Below is a small trained network, with its code and all its weights. Each question gives an input and a class and asks what happens when units are switched off, that is, made to give their printed mean instead of their output.

import numpy as np


def w(rows, s, z=0):
    codes = np.array(rows[::2]) - 128.0
    scale = np.full(codes.shape[1], s)
    scale[-1] = z or s
    return codes * scale


def norm(h):
    return h / np.sqrt((h * h).mean(-1, keepdims=True) + 1e-5)


def f(y):
    return y / 2 * (1 + np.tanh(0.7978845608 * (y + 0.044715 * y**3)))


def log_softmax(a):
    a = a - a.max(-1, keepdims=True)
    return a - np.log(np.exp(a).sum(-1, keepdims=True))


def net(x, mask):
    res = np.array(x, float).reshape(1, 8) / 4 @ E
    u = 0
    for l in range(3):
        y = f(norm(res) @ A[l][:, :-1].T + A[l][:, -1])
        res = res + np.where(mask[u : u + 9], y, B[l][:, -1]) @ B[l][:, :-1]
        u += 9
    return log_softmax(norm(res)[-1] @ U[:, :-1].T + U[:, -1])


A, B = {}, {}
E = w([
[35,190,38,69],'x0',
[129,93,160,103],'x1',
[139,116,138,111],'x2',
[133,145,118,134],'x3',
[91,94,142,136],'x4',
[140,169,90,167],'x5',
[29,254,201,113],'x6',
[137,153,106,148],'x7',
],0.0051)
A[0] = w([
[129,134,83,126,81],'0.n1',
[102,185,133,253,105],'0.n2',
[251,139,142,157,184],'0.n3',
[130,97,142,77,215],'0.n4',
[88,64,106,123,101],'0.n5',
[97,122,114,19,250],'0.n6',
[224,133,116,189,107],'0.n7',
[54,73,24,141,237],'0.n8',
[131,230,172,94,163],'0.n9',
],0.0064,0.0019)
B[0] = w([
[102,189,153,55,128],'0.n1',
[214,131,237,112,171],'0.n2',
[4,8,190,110,212],'0.n3',
[134,181,89,209,170],'0.n4',
[205,220,146,179,150],'0.n5',
[154,125,55,137,227],'0.n6',
[83,55,128,215,182],'0.n7',
[251,150,67,109,254],'0.n8',
[71,136,208,182,209],'0.n9',
],0.0043,0.0032)
A[1] = w([
[138,97,67,85,100],'1.n1',
[94,139,144,132,204],'1.n2',
[133,120,246,105,91],'1.n3',
[139,104,68,73,110],'1.n4',
[123,102,116,77,252],'1.n5',
[117,168,112,131,80],'1.n6',
[203,102,160,143,110],'1.n7',
[179,108,135,162,71],'1.n8',
[142,154,81,179,168],'1.n9',
],0.011,0.002)
B[1] = w([
[203,223,217,58,213],'1.n1',
[214,119,172,116,174],'1.n2',
[88,172,247,164,252],'1.n3',
[157,254,119,176,216],'1.n4',
[215,163,69,180,178],'1.n5',
[120,61,132,152,149],'1.n6',
[39,57,117,123,192],'1.n7',
[53,79,65,194,165],'1.n8',
[191,91,114,92,181],'1.n9',
],0.0043,0.004)
A[2] = w([
[99,253,151,75,139],'2.n1',
[71,105,142,195,109],'2.n2',
[127,147,155,74,158],'2.n3',
[124,74,146,113,98],'2.n4',
[86,79,78,189,24],'2.n5',
[86,100,155,73,253],'2.n6',
[68,230,105,148,91],'2.n7',
[163,109,87,165,19],'2.n8',
[133,111,169,125,175],'2.n9',
],0.011,0.0017)
B[2] = w([
[136,2,82,142,255],'2.n1',
[106,144,136,10,175],'2.n2',
[242,75,83,157,147],'2.n3',
[62,118,36,137,140],'2.n4',
[97,51,113,128,146],'2.n5',
[248,118,21,152,152],'2.n6',
[58,21,150,137,203],'2.n7',
[122,127,127,77,149],'2.n8',
[45,217,43,105,152],'2.n9',
],0.0048,0.007)
U = w([
[67,21,73,137,188],'0',
[90,38,123,146,200],'1',
[125,192,252,234,4],'2',
[85,159,202,118,147],'3',
[158,199,3,57,35],'4',
[194,144,93,113,173],'5',
],0.0077,0.0024)

Each question gives the input, the list of numbers given to net, and the class t.
The units are the neurons (one row each of A and B). Each row of codes is followed by its name. A weight is (code - 128) times the scale printed after its matrix; where a second scale follows, it is the last column's (A, B and U).
mask holds one flag per neuron, layer by layer. A switched-off neuron (its flag False) gives its mean, the last column of its row in B, instead of its output. The means were averaged over made-up inputs and are rounded, as every weight is.
A unit's drop is (log p(t) with every unit on - log p(t) with that unit switched off) / (log p(t) with every unit on - log p(t) with every unit switched off).
The circuit of an input: a set's keep is (log p(t) with only the set's units on - log p(t) with every unit switched off) / (log p(t) with every unit on - log p(t) with every unit switched off). Starting from the 12 units with the biggest drops (on a tie, the unit counted first), units are removed one at a time, each time the one whose removal leaves the highest keep (on an exact tie, the one counted first), for as long as the keep stays at least 0.8.
circuit, biggest first: the units of the circuit, biggest drop first
k most important neurons: the k neurons with the biggest drops, biggest first
k most important neurons of layer l: the k neurons of layer l with the biggest drops, biggest first
drop when u is switched off: that unit's drop, to one decimal
input [4,-5,8,-8,-5,3,2,-3], class 0: circuit, biggest first -> (2.n7)
input [7,7,7,3,-4,7,6,-4], class 1: circuit, biggest first -> (2.n7 2.n1)
input [1,8,-6,8,-1,-5,0,8], class 5: 2 most important neurons -> (1.n9 0.n6)
input [-1,-2,3,-7,-3,7,1,-6], class 2: 2 most important neurons of layer 2 -> (2.n1 2.n7)
input [0,-2,1,8,-6,-8,1,7], class 2: 3 most important neurons -> (0.n9 1.n3 1.n2)
input [7,-4,-2,-4,-1,4,3,-2], class 0: 2 most important neurons -> (2.n7 2.n1)
input [2,0,-5,-6,-2,8,6,7], class 0: 2 most important neurons -> (2.n1 2.n7)
input [1,-3,-2,-1,-6,-3,7,-4], class 0: 2 most important neurons of layer 2 -> (2.n1 2.n7)
input [2,6,-1,5,5,-2,-8,-5], class 5: 4 most important neurons of layer 1 -> (1.n1 1.n4 1.n5 1.n6)
input [6,5,5,-6,7,-4,-1,-6], class 5: drop when 1.n1 is switched off -> 0.2
input [3,-3,5,1,-7,4,2,1], class 0: drop when 2.n8 is switched off -> 0.0
input [8,4,8,6,7,0,-3,5], class 5: drop when 2.n9 is switched off -> 0.1
input [3,-8,-8,2,-3,-7,-8,-8], class 4: drop when 2.n1 is switched off -> 0.1
input [2,-5,6,1,5,3,6,2], class 0: circuit, biggest first -> (2.n1)
